[[139 128 148 128 136 129 128 130 107 122 129 127 121]
 [138 127 140 129 129 127 121 129 103 130 123 136 124]]
:
[[138 127 140 129 129 127 121 129 103 130 123 136 124]]

[[128 122 103 124 121 133 119 134 137]
 [132 130 115 123 132 120 132 127 132]
 [125 131 127 143 127 120 128 129 126]]
:
[[132 130 115 123 132 120 132 127 132]]

[[130 125 122 123 142 127 127 130 134 119]
 [129 132 127 128 129 126 140 123 138 120]
 [131 130 131 122 129 124 133 129 126 132]
 [128 135 134 128 122 122 130 125 125 142]
 [144 131 123 118 127 101 123 129 118 132]]
:
[[129 132 127 128 129 126 140 123 138 120]
 [128 135 134 128 122 122 130 125 125 142]]

[[125 141 128 128 120 122 118 141 123 124 127 128 142 143 146]
 [150 124 130 131 124 130 142 138 143 150 146 118 137 138 120]]
:
[[150 124 130 131 124 130 142 138 143 150 146 118 137 138 120]]

[[126 118 106 112 138 148 137 154 129 153 117 112 158]
 [130 139 151 144 118 108 120 103 127 103 139 145  99]]
:
[[130 139 151 144 118 108 120 103 127 103 139 145  99]]

[[150 128 117 119]
 [132 134 134 104]
 [107 127 138 139]
 [106 129 140 134]
 [114 133 142 113]
 [118 134 141 109]
 [107 127 137 141]
 [135 133 131 104]
 [136 122 116 149]]
:
[[132 134 134 104]
 [106 129 140 134]
 [118 134 141 109]
 [135 133 131 104]]

[[154 127 138 124 131 105 114 127 142]
 [154 127 138 124 131 104 114 127 143]
 [143 127 120 124 131 145 114 134 132]
 [132 127 120 124 131 153 131 146 131]
 [140 127 138 124 133 113 142 143 142]
 [155 127 136 124 127 113 104 123 142]
 [148 127 128 124 131 125 112 131 138]
 [148 127 141 124 132 107 131 134 144]]
:
[[154 127 138 124 131 104 114 127 143]
 [132 127 120 124 131 153 131 146 131]
 [155 127 136 124 127 113 104 123 142]
 [148 127 141 124 132 107 131 134 144]]
---
[[114 130 127 117 110 128 134]
 [127 132 125 116 129 129 124]
 [127 128 131 119 135 130 121]
 [142 129 121 153 126 126 135]]
:
[[142 127 127 114]
 [129 128 132 130]
 [121 131 125 127]
 [153 119 116 117]
 [126 135 129 110]
 [126 130 129 128]
 [135 121 124 134]]

[[128 123 119 126 130 136 127 125]
 [120 120 127 137 130 129 138 122]
 [139 123 127 140 128 109 142 128]
 [130 129 130 125 127 120 130 132]
 [131 117 120 124 134 147 126 124]
 [134 128 125 130 125 127 123 125]
 [120 125 124 136 128 131 120 124]
 [131 125 129 135 129 125 133 131]
 [105 122 132 131 130 114 117 132]
 [130 133 124 122 126 144 117 126]]
:
[[130 105 131 120 134 131 130 139 120 128]
 [133 122 125 125 128 117 129 123 120 123]
 [124 132 129 124 125 120 130 127 127 119]
 [122 131 135 136 130 124 125 140 137 126]
 [126 130 129 128 125 134 127 128 130 130]
 [144 114 125 131 127 147 120 109 129 136]
 [117 117 133 120 123 126 130 142 138 127]
 [126 132 131 124 125 124 132 128 122 125]]

[[104 110 130 108 125]
 [116 117 121 112 126]
 [116 116 111 114 139]]
:
[[116 116 104]
 [116 117 110]
 [111 121 130]
 [114 112 108]
 [139 126 125]]

[[131 116 128 123 118 130 116 119]
 [129 135 127 115 132 122 130 127]
 [128 144 130 123 147 131 147 136]
 [134 131 124 106 135 125 130 128]
 [129 139 128 112 140 132 139 131]
 [127 125 123 144 131 123 139 135]]
:
[[127 129 134 128 129 131]
 [125 139 131 144 135 116]
 [123 128 124 130 127 128]
 [144 112 106 123 115 123]
 [131 140 135 147 132 118]
 [123 132 125 131 122 130]
 [139 139 130 147 130 116]
 [135 131 128 136 127 119]]

[[124 145 113]
 [111 156 134]
 [122 125 135]
 [137 122 111]]
:
[[137 122 111 124]
 [122 125 156 145]
 [111 135 134 113]]

[[129 126 121 137 118 138 120 118 131 131]
 [129 127 129 129 127 128 129 127 129 126]
 [122 130 134 114 125 115 126 136 129 134]
 [129 127 126 128 129 128 127 127 128 127]
 [138 145 135 140 152 121 124 121 103 117]]
:
[[138 129 122 129 129]
 [145 127 130 127 126]
 [135 126 134 129 121]
 [140 128 114 129 137]
 [152 129 125 127 118]
 [121 128 115 128 138]
 [124 127 126 129 120]
 [121 127 136 127 118]
 [103 128 129 129 131]
 [117 127 134 126 131]]

[[128 115 109 122 128 117 106]
 [119 119 137 117 106 117 138]
 [125 121 136 126 135 110 135]
 [147 127 131 135 139 111 133]
 [140 113 126 144 147 122 126]
 [122 143 126 130 132 155 126]
 [133 134 151 139 139 112 150]
 [125 130 148 130 137 141 148]
 [148 116 120 127 124 142 122]
 [117 122 122 130 139  98 123]]
:
[[117 148 125 133 122 140 147 125 119 128]
 [122 116 130 134 143 113 127 121 119 115]
 [122 120 148 151 126 126 131 136 137 109]
 [130 127 130 139 130 144 135 126 117 122]
 [139 124 137 139 132 147 139 135 106 128]
 [ 98 142 141 112 155 122 111 110 117 117]
 [123 122 148 150 126 126 133 135 138 106]]

[[120 120 122 150 123 128 130 137 129 138 127]
 [126 133 124 115 151 128 121 126 129 135 128]]
:
[[126 120]
 [133 120]
 [124 122]
 [115 150]
 [151 123]
 [128 128]
 [121 130]
 [126 137]
 [129 129]
 [135 138]
 [128 127]]
